Below is a small trained network, with its code and all its weights. Each question gives an input and a class and asks what happens when units are switched off, that is, made to give their printed mean instead of their output.

import numpy as np


def w(rows, s, z=0):
    codes = np.array(rows[::2]) - 128.0
    scale = np.full(codes.shape[1], s)
    scale[-1] = z or s
    return codes * scale


def f(y):
    return np.maximum(y, 0)


def log_softmax(a):
    a = a - a.max(-1, keepdims=True)
    return a - np.log(np.exp(a).sum(-1, keepdims=True))


def net(x, mask):
    res = np.array(x, float).reshape(1, 6) / 4 @ E
    y = f(res @ A[0][:, :-1].T + A[0][:, -1])
    res = res + np.where(mask, y, B[0][:, -1]) @ B[0][:, :-1]
    return log_softmax(res[-1] @ U[:, :-1].T + U[:, -1])


A, B = {}, {}
E = w([
[120,111,117,136,118],'x0',
[146,217,107,83,78],'x1',
[64,164,150,128,153],'x2',
[113,143,106,212,14],'x3',
[208,109,65,121,99],'x4',
[191,108,254,105,54],'x5',
],0.0088)
A[0] = w([
[79,103,159,126,188,176],'n1',
[78,183,231,87,121,245],'n2',
[142,104,19,112,130,146],'n3',
[182,2,166,117,129,160],'n4',
[162,71,54,153,197,143],'n5',
[103,134,195,186,98,51],'n6',
[36,145,109,146,162,143],'n7',
[221,110,170,87,70,253],'n8',
[77,80,218,120,203,180],'n9',
[164,158,142,124,72,118],'n10',
[124,166,176,133,100,65],'n11',
[144,105,177,83,147,174],'n12',
[186,72,154,127,129,165],'n13',
[155,183,149,33,76,146],'n14',
[65,216,77,94,84,133],'n15',
[149,98,63,30,185,111],'n16',
[193,55,179,125,136,183],'n17',
[153,119,144,69,144,133],'n18',
[66,153,95,159,108,191],'n19',
],0.0093,0.004)
B[0] = w([
[87,114,99,172,142,219],'n1',
[90,235,38,137,132,254],'n2',
[151,44,144,100,144,205],'n3',
[121,89,174,160,78,211],'n4',
[103,84,99,16,232,215],'n5',
[94,155,94,80,171,170],'n6',
[43,183,150,196,117,224],'n7',
[195,179,140,124,68,249],'n8',
[1,171,151,231,78,250],'n9',
[201,137,128,120,135,181],'n10',
[186,192,18,113,221,160],'n11',
[154,171,139,202,73,191],'n12',
[124,100,145,128,55,185],'n13',
[215,205,77,45,70,209],'n14',
[187,146,160,169,67,211],'n15',
[174,131,129,87,186,220],'n16',
[153,129,127,190,94,206],'n17',
[161,161,146,120,102,175],'n18',
[59,145,223,130,77,205],'n19',
],0.0056,0.0084)
U = w([
[75,178,141,148,150,89],'0',
[214,202,96,32,92,152],'1',
[159,152,194,179,2,255],'2',
[179,93,132,42,186,7],'3',
],0.0097,0.0016)

Each question gives the input, the list of numbers given to net, and the class t.
The units are the neurons (one row each of A and B). Each row of codes is followed by its name. A weight is (code - 128) times the scale printed after its matrix; where a second scale follows, it is the last column's (A, B and U).
mask holds one flag per neuron, in row order. A switched-off neuron (its flag False) gives its mean, the last column of its row in B, instead of its output. The means were averaged over made-up inputs and are rounded, as every weight is.
A unit's drop is (log p(t) with every unit on - log p(t) with that unit switched off) / (log p(t) with every unit on - log p(t) with every unit switched off).
The circuit of an input: a set's keep is (log p(t) with only the set's units on - log p(t) with every unit switched off) / (log p(t) with every unit on - log p(t) with every unit switched off). Starting from the 12 units with the biggest drops (on a tie, the unit counted first), units are removed one at a time, each time the one whose removal leaves the highest keep (on an exact tie, the one counted first), for as long as the keep stays at least 0.8.
circuit, biggest first: the units of the circuit, biggest drop first
most important unit: the unit with the biggest drop
k most important neurons: the k neurons with the biggest drops, biggest first
drop when u is switched off: that unit's drop, to one decimal
input [6,-7,-7,4,0,-7], class 3: circuit, biggest first => (n5, n9)
input [4,-5,6,6,-7,6], class 0: most important unit => n6
input [-8,2,4,6,-5,3], class 1: circuit, biggest first => (n11, n9, n2)
input [7,3,1,-1,-1,2], class 1: circuit, biggest first => (n9, n7)
input [1,-2,-3,2,-7,0], class 0: 2 most important neurons => (n8, n15)
input [-3,-2,-8,6,8,-4], class 3: 2 most important neurons => (n5, n3)
input [-3,5,-6,3,-1,1], class 1: circuit, biggest first => (n9, n14)
input [5,6,-3,3,7,4], class 1: circuit, biggest first => (n14, n9)
input [4,-6,-6,-1,3,-1], class 3: 2 most important neurons => (n5, n9)
input [-2,2,-5,7,8,-8], class 3: 2 most important neurons => (n3, n5)
input [-1,-3,-6,1,4,-1], class 3: 2 most important neurons => (n5, n9)
input [6,-8,-2,-1,3,-4], class 3: drop when n5 is switched off => 0.3
input [2,4,-6,5,4,-1], class 1: drop when n2 is switched off => -0.2
input [-8,-8,7,-4,8,-5], class 3: circuit, biggest first => (n5)
input [2,7,-6,-6,2,-7], class 3: drop when n3 is switched off => 0.2
